Each row, then roughly how far along a hidden order it lies, from 0 to 30
[ 21  41  66  -6 -11   7  23  -8   9 -97 -12  -5 -10   0   8 -22  -3  33
  19 -27  -2 -19   8  21  10  -5  31 -13   0  -4   2  -5  11  -3  23 -11
  20  -5  -7 -11 -22  22  -2   4 -70 -17  18 -48   7  46  52 -25 -26   9
   2 -13   0  -7  30]  27
[ -3  -2  -9  -2   1  -1  11   2   1  -6 -11  27   3  -6  -4  -6  -9 -19
  -2   6   2  67   5  -2 -10  -2  -8  -3   4  -9   1   0 -13   1  -9   6
   1  -2  -6   4  12   1  -3 -17  24  14  -5   1  -5  30  -5 -23  10  -9
  -2   9  -2  -1  14]  6
[ -5  17  -2   0  -5  10 -19  -6  -3 -39  -6 -11  -6   4  -5  -6  37  28
  -8  -9  -3 -13  -6   9  -9   2  10  -4  -5   7  -4   3  14  -2  10  -7
   2  -2  -4 -11 -14   7   4  22 -44 -18   1 -29   5 -20   7   8 -19  14
   0 -11  -2  -3  15]  25
[  2  14  -5  -2  -4   4   2  38  -4 -35  -7  -6   0  -5  -1  -8   0  -3
  -7  -8   1  -9   2   7 -10  -1  11  -9  -2  -2  -3   0   0  -3  -4  -3
   3  -2  -4   1  -5   4  55   2 -24   4   1 -14   1  19  24 -14  -1   5
  -2  -6  -1  19  16]  15
[ 52  -7 -12  -3  -1  14  27  -6  38 -18   9   4   0  45   5 -18 127  60
  11 -19  -7  -1 -31  14  31  -8 -13  15  18  -6  -1  -4  12  -1  64  -1
  -6   0  -3 -19 -21 -28  -7 -18 -99 -25   5 -12  -4   7 -27   2 -21  13
  14 -10   4  -1  -4]  30
[-23  27  -8   0  -5   6  -2  -2 -14 -38 -13 -26 -12  -4  -2   1   0   1
   0 -10   6  -5  -4   6 -13   3  45 -10 -16  10   0   1  12  -2 -17  -7
  19  -2  -8  -5  -4  22   4  30  -8 -12   4 -33  17  -9  43  -4 -13  15
  -2  -5  -2  -5  27]  19
[  39   10  -12   -6   -6   13   28  -19   22  -17   -2   -9  -24   24
    3  -23  127   79   -3  -13    6    1   -5   29  -10  -11   -9    3
   15   -3    1   -1   18   -2   32    0  -11    2   -5  -24  -33  -72
    0   -9 -127   10   18  -18   -1   34   32  -31   -7   41   11   -6
    2   -2   13]  30
[ -2  24 -17  -5   0 -55  -5   2   2 -39 -19  -6  -2  -6   6 -13 -30 -22
  -3 -11   6  -5  12   9 -18  -5   7 -12  -2 -10   0  -3   8   3  -9   0
  10  -3  -7  -1  -3   6  -4 -13 -16   0   9 -19   0  47  39 -39  -3   5
   1  -3   2  -3  15]  14
[-29   7  -3   3   1   6   8  10  -9 -22 -10  -7  -3  -9  -6  12 -40 -28
   1 -16   4   1  -3 -11  40  11  26  -6 -31   1   0   1 -46   3 -16  -3
  33  -3  -4   0  24 127   3  24  74 -29  -3 -38  10 -59  -4  30 -19 -20
  -6  -1   0  -4  11]  12
[-13   6 -11  -2  -1   6  16  -1   7 -17 -18  23  -2  -1  -7 -10  17 -16
  -3  -9   1  -4  -1   2 -29  -5  -2  -5   0  -7  -3   0  -7   2  -3   4
   3  -4  -8  -4  12   0   1  -8 -14   9  -1 -11  -3  10   8 -15   1  16
  -3  -1  -2  -3  19]  15
[-18   6  -6   1  -1   9  -5   2  -8 -30 -11 -16  -2  -7  -6   0  -8 -19
  -8  -8  -2  -9  21  -6  -7   4  16  -6 -11  -3  -4   0  -5   0  -9  -1
  15  -4  -4   0  53  32   2  10  30   2  -5 -23   2 -25   0  10  -5  -8
  -4  -2  -4  -3  15]  13
[ -3  55  -4  -3 -11   2  -2  -4 -12 -72  -7 -36  -8  -5   7  -9 -14  10
  -4 -11   5 -16  17  15 -26  -1  55 -17  -7   5   1   3   8  -7  -5 -10
  19  -2  -6  -2 -18   0  -1  16 -48  -1  15 -23  13  37 102 -24  -2  16
  -2 -10  -1  -1  24]  18
[  28    2    0   -3   -1   -8   18  -37    9  -43  113   17    3   -4
    4  -12  -44  -18    1  -10   25  -17    8    2    4   -5   -4   -4
    8  -11   -4   -4  -51   -2   15    1    6   -3   -5    5   -5    6
   -5  -21    2  -10   -2   -4   -5   41  -20  -10   -3  -16    1   -6
    2   -1 -127]  13
[  8   2   0   0  -2  12   0  -4   4 -47  -2  26   1  -2  -6  -9  -8 -15
  -8 -13 -13 -18  -5  -3   9   0   7   0   1 -10  -8  -2 -10  -2  45  -1
  12  -6  -3   5  10  19   0  -2  28 -11  -9 -20  -6 -40 -30  20 -10 -23
  -3  -8  -4  -3   2]  17
[-12   1  -8   0   0   7  23   0   4  -4 -10  28  -2  -3  -9  -4  29 -12
  -3  -5   1   3  -8  -2  -7  -2  -8   1   0  -5   0  33  -4   1  -7   5
   3  -2  -5  -4  11   2   2  -5  -1  13  -4  -7  -2 -14   2 -57   5   4
  -2   5  -5  -1  15]  13
[-17  27  -8  -2  -4 -13 -13  -4 -26 -57 -15  97   0  -7  -3  -4   3 -25
 -14  26   5 -14  44  -3 -19   0  28 -22  -8  -5  -1  -2 -40  -4 -21   2
  25  -6  -8  14  18  -2   1  -2  48  37  -5   8  -2  41  43 -36  30  -2
  -9  10  -6  -2  25]  0
[-11   4  -3   3   1  12 -22   8 -11 -48 -15  35   3 -15 -16   0   0 -40
  -6  -8 -15 -18  -6 -15  -7  10  14  -7 -12 -10  -8  -1 -18  -2  -2   3
  23  -9 -10   7  34  65   1   6 101   5 -14 -16  -6  32 -27  27  -4 -37
  -9   4  -7  -4  23]  7
[ 40  -8  -2  -1  -3  22  -9 -10  24   6   5  30   0  29  -1 -17 127  29
   0  -4  -9   2 -35   8  16  -7 -12  15  24  -2  -5   2   4  -2  36   6
 -10  -1  -4 -13 -11 -47   3  -5 -77   9  -4   6  -5 -19 -13  -2  -1  26
   6  -5  -5   0   2]  25
[-35  11  -9   0 -32  -8  25  14  -9 -19 -14   2  -3  -8  -3   4 -58 -33
  -4 -10   5  -4  10  -8  -8   4  21 -14 -22  -9  -1  -3 -10   3 -16   1
  28  -2 -12   8  24  53  -3  -4  62  -7  -1 -17   1 -33   3  -6  -3 -23
  -8   7  41  -2  15]  3
[-24  -3  -9   1   1  14   3   1   5  24  -9   1  -3   1  -8   1  49  -4
   0  -5   4  11 -14  -1   0   0 -12  11  -2   0   2   2 -10   2 -12   5
  -6  -1  -5  -7   5  -2   4 -24 -19   9  -6  -8   0 -32  12   6   0  14
  -2   3  -3   0   8]  16
[ 16   2  -9  -3  -2   5 -33 -10  -2   2 -21  15   2  -9  -5 -14  70  -3
  -9  18   3  -6  -2   6 -23  -7  -6  -2  16  -4   1   1  -6  -4 -10   7
 -11  -1  -7  -4  -6 -58   3 -10 -25  39  -3  29  -6  43  24 -39  22  20
  -2   4  -7   0  13]  9
[  3   0  -4  -1   0   4  -3  -2  -4   0  16  13   3  -9  -2  -8  19  -8
  -8  11   0  -6   1   1 -12  -7  -6  12   9  -4  -2   0  -7  -2  -5   4
  -8  -2  57   0   2 -12   2  -8  -2  22  -6  10  -5  17   1  57  11   3
  -2   5  -4  -1  10]  8
[ -6  13  -6  -2  -1  -9  -6  -3 -13 -22 -12  14   4 -11  -1  -7 -13 -21
  -4  33   1 -11  28  -3 -31  -2   7 -13   1  -8  -2  -3 -20  -3 -15   8
  10  -3  -6  14   9  -1  -2 -15  31  34  -3  14  -4  37  15 -30  29  -9
  -5   7  -3  -1  10]  0
[-10   1  -4   1   1   7 -21  -4 -13  15  -8  10   1  -8 -44   3  28 -11
  -5  16  -1  -3  -4 -10 -10   2  -2  -2  -1   0  -1   1 -10  -1 -18   5
   0  -3  -3   4  17  -3   4   1  33  18  -7  13  -3 -10   1  -7  13  -1
  -4  10  -5   0  12]  3
[  6   2 -10  -3   0   2  50   0  11 -14 -12  18  -1   1   2 -12   6  -9
   1  -9   2  -4  -4  90  -9  -5 -14   0   4 -17   0  -1  -1   0   4   2
  -3  -1  -4  -3  -2  -5  -1 -13 -23   4   1  -8  -3  16   5 -16  -1   4
  -3  -1  -1  -2  13]  17
[ 13   7  -7   0  -2  11 -27 -10 -15  13  -9 -11  -1  -6  -4  -4  57   4
   3  18   7  -4   5   5 -29  -3   1  -5   6   5   2   4   4  -4 -21   3
  -9   1  -5  -5  -3 -35   6   2 -33  32  -1  16   0   7  47 -29  15  29
  -3  -9  -7   0  15]  9
[ -3  14  -9  -2   2 -15 126  12  -1 -53 -12  27   3 -10   1  -3 -98 -50
  -1  -9  -2 -12  98  -9  -4   1  12 -14 -13 -17  -5  -7 -21   2  -4   1
  29  -5  -4  18  27 -47  -8 -20  97 -14  -5 -15  -3  35 -18 -11  -2 -43
  -5   7   2  -3   8]  2
[-26  22  -4   0  -3  13 -13  -4  -9 -29 -10 -22  -6  -4  -3  -2  15   8
  -5  -7   5  -5  -5   4 -14   3  28  -8 -11   7   1   3  11  -2 -13  -5
  11  -1  -6  -6  -1   9   4  23 -24  -2   3 -27  10 -17  30   3  -7  14
  -2  -8  -4  -3  17]  18
[ -9   4  -1   0 -10   1  -3   0  -7 -17  62  -5   1  -9  -2  -2 -32 -16
  -5  -5  -1  -7  12  -2  -3   1   9  -5  -6  -3  -2  -1  -8   1  -6  -1
  12  -2  -3   1   7   8  -1   0  28  -1  -4  -4  -1   6  -6   0   5  -8
  -2  -2  -1  -1   8]  9
[-13 -15   5   5  11  20 -12   8  16  50  12  78   1  10 -18   6  38  -3
  -1  -2 -12  25 -57 -13  62   4 -15  19   4  -1  -8   3  -5   5   9   7
 -11  -1   1  -2  22  18   4  -2  39  -4  -8   6  -5 -92 -29  53  -4 -15
  -1   7  -2   2 -13]  14
[ 107   10   -8   -8  -10    8   15  -41   13  -37   -8   -9    1    8
    9  -32  127   70   -5   -5   -2  -13    0   19  -12  -16   -4    1
   31   -2    1   -1    8  -66   31   -2   -6    0   -6  -11  -46 -127
   -5  -11 -127   10   23    7   -5   77   47  -52    1   44   12   27
   -2   -1    4]  25
[-12  45  -2   1  -3  10  -2  -6  -3 -46  -8  -8  -3  -2  -1  -2  -9 -10
  -6 -15  -3 -10  -7   2  -3   3  16  -5 -12  -1  -2   1   2  -1   2  -5
  14  -3  -3  -1   3  28   1  13   3 -19  -2 -30   3 -26 -10  16 -14  -7
  -2  -7  -1  -3  10]  18
[ -9  10  -3  -1  -2   0  -4   3  -5   0  -6  -7  -1  -6   3  -2 -22 -12
  -7  -8   1  -9   2   1  -7   0  12  -9  -5  -2  -2  -1  -4  -2  -7  -2
   8  -2  -4   1   2   9   0   0  39 -11  -1 -10   1  16   6  -9  -4  -5
  -2  -3  -1  -1   9]  12
[  4 -12  -1   3   0  20 -39 -13   0  43  -4  62   8  -3 -16  -5 106   6
 -12  26  -5   1 -13  -4 -15  -4 -14  10  22  -2   0   5  -6  -2  -5  11
 -16  -1  -3  -3   1 -40   7   5 -10  76 -10  36  -6 -32  -3   4  17  19
  -3   8 -10   2   5]  10
[  9  16  -3  -2  -1 -15   9   1 -16 -41  -8   1   3 -11   3  -6 -36 -27
   1  15   0 -15  33  -2 -31  -2  13 -15   1  -8   0  -4 -16  -4  -9  -1
  16  -3  -6  11   6   9  -4 -13  32  21  -3   4  -3  55  21 -32  20 -16
  -3   3  -2  -2   8]  2
[-18  13 -11   1  -1  13   0   2 -11 -27 -16   7  -1 -11  78   0   2 -22
  -7  -6   0  -9  -4  -4 -16   3  15  -9 -13  -6  -3   0  -4   1 -14   1
  19  -5  -6  -2 -20  22   4   9  33  10  -5 -18   1  -5   9  -2   2  -7
  -5   0  -4  -3  25]  10
[-30  -9  -4   5  -3  36 -42 -10  -5  38  -7  -1  -6   5 -20   6 127  21
 -12   9  -1  12 -48   2 -30   5  -8  12  -6  11   0   9  11   0 -10   3
 -15   0  -5 -15   3 -14  14  30 -33  12  -8  -6   1 -96  12  34  -5  31
  -4   1 -12   0  18]  21
[ -5   3 -11  -2   1   3  22   1   9  12  -9   1  -2   2  -7  -8  19   3
 127  -8   5   8  -1 -35  -5  -4  32   1   2  -3   2   1   7   1  -9   3
  -8   1  -6  -5  -2  -9   1 -10 -33   9   2  -9  -2  29  21 -15   0  15
   0   1  -1   0  10]  16
[ 14   0 -11  -2   1   6  -2  -5   1  26 -12  54   5  -6  -9 -10  65  -9
  79  29   2   0  -1   3 -18  -6 -13   1  20 -12   1  -1 -10  -4 -15  12
 -10  -2  -7  -3   6 -54   2 -10 -11  52  -5  30  -6  22  13 -32  29  17
  -3  13  -7   1  13]  6
[  51   -9   -5   -2    2    5   -2    0   10   38    2   70   12    5
   -6  -12   84    0   -3   27   -2    4 -124    3   -5  -10  -20   10
   34  -12    0   -3   -9   -1    1   12  -22    1   -3   -4   -6  -75
   -3   -6   -9   36   -4   41   -6   17   -4  -37   22   16    1    8
   32    4   -5]  10
[-21  56 -10  -3  -7  -1  20   0  -8 -37 -12 -29 -71  -5   9  -5 -18   0
   0 -13  14   0  15  11 -27  -1  53 -16 -17   9   4  -1  17  -2 -15  -8
  18  -1  -5  -4 -13  -2  -1  12 -43  -1  14 -29  17  34  98 -27  -5  18
   0  -5   1  -3  44]  17
[-22  13  -7   1   0   0  13   5  -1 -32  -9 -12  -5  -5  -2   2 -37 -21
 -29 -19   2  -5   2  -4  -5   5  21 -10 -20  -2  -1  -2   2   2 -29  -3
  19  -2  -5   0  11  57   2  12  23 -11  -4 -34   8 -12  -3  11 -10 -10
  -3  -4  -1  -4  13]  14
[-21  -1  -6   2  -1  11  -5  -3  -2   9  -8 -15  -3   2  -4   1  31  -6
  -4  -6   3   3  -9   1  -4   2  -2   1  -6   4   2   2   6   0  -7  -1
  -5  22  -7  -7   1 -15   4  10 -23   4   0 -14   2 -18  11 -26  -2  14
  -1  -2   3  -1  12]  17
[ 25   8 -10  -3  -4  15 -13 -14   3 -31 -11  27   2   4 -21  -8 103   9
  -9  -2  -3 -12  -8  11 -19  -6   0   0  14  -4  -3   1   3  -6   9   5
  -4  -4  -9  -6  -9 -47   4  -3 -59  17  -3   2  -6  17  15 -25   5  22
  -2  -5  -5  -2  21]  19
[ 25  23  -7  -5  -4  -9   7 -13  -1 -39  -7 -10   3  -6 -15 -14   2  -2
 -51   0   4 -12  24  14 -29  -8   8 -17   8  -5   1  -3  -5  -6  -4  -2
   1  -1  -4   1 -24 -43  -4  15 -43   9   9   4  -2  71  54 -44   5  14
  -2  -6  -1  -1   3]  13
[-26   4  -7   1  -1  11  -4   1  -8   0 -10   7   1  -5  -8   4  23 -14
   1   0   1  -2  -5  -5 -13   4  -1  -4 -20  -1  -1   1  -7   0 -23   2
  10  -3  -4   0  15  11   4 -18  36  15  -5  -4  -1 -25   6   4   7  -2
  -4   5  -5  -2   8]  9
[-25   0  -6   1   3   2   5   5  -9   3  -6  10  -2  -8  -8   5  -5 -23
  -2   4   4   2   6  -8 -12   1   3  -4  -9  -1  -1   1  -8   1 -20   5
   7  -3  -5   3  16  20   1 -12  49   8   4   0  -6  -8   2  -4   3  -8
  -5  10  -5  -1   4]  4
[ -1  13  -8  -3   2  -5  22   5   0 -53 -13  34   2 -11  -2  -9 -62 -41
  -5  -6  -4 -17   8  -5  -6  -2   9 -12  -5 -16 -42  -6 -19  -1  -1   1
  18  -7  -6  10  22  26  -4 -18  59  -1  -5  -8  -5  52 -16  -7   0 -34
  -5   4  -2  -3  13]  5
[-10   0  -4   1  -1   5  -9  -4  -7   5  -6   0   0  -7  -3   1  13 -12
  -2   9   2  -4   0  -3 -12   1   0  -4   8   1   0   1  -7  -1 -15   3
   1  -2  -3   3   7  -5   2  -1  20  10  -5   6  -2  -2   4  -7   3   1
  -2   3  -3   0  10]  7
[ -4  -7  -1   1   5 -87   7   2  13  13  -3  63   5   1  -9 -16  20 -23
   2  -3  -7   7 -16  -6  13  -1 -14   8   7 -10  -4   1 -34  -5 -26   9
  -3  -3  -3   0  18   4   0 -22  18   5  -7   3  -6 -29 -24  13  -1  -9
  -2   6  -4  -5  -2]  12
[-25   5  -3   3  -1  10 -22  -2 -13  -7 -10   1  -1  -8 -11   4  35 -12
  -8   2   1  -3 -17  -7 -15   5  10  -3 -10   3  -1   4  -5   0 -16   1
   8  -2  -5  -1  10  14   5  15  30  13  -5   3   2  52   4   2   3   6
  -5   1  -5  -1  19]  10
[ -7   4 -10   0   0  16   6   7  13 -26 -10  37  -1   2 -11 -11  26 -14
  -6 -15  -5  -2 -25  -1  10   0  -1   2  -2  -9  -6   0   0   2  15   3
   5  -6  -7  -4  11   9   3  -2 -12 -11  -6 -25  -3 -79 -17  15 -13  -3
  -3  -2  -2  -3  15]  21
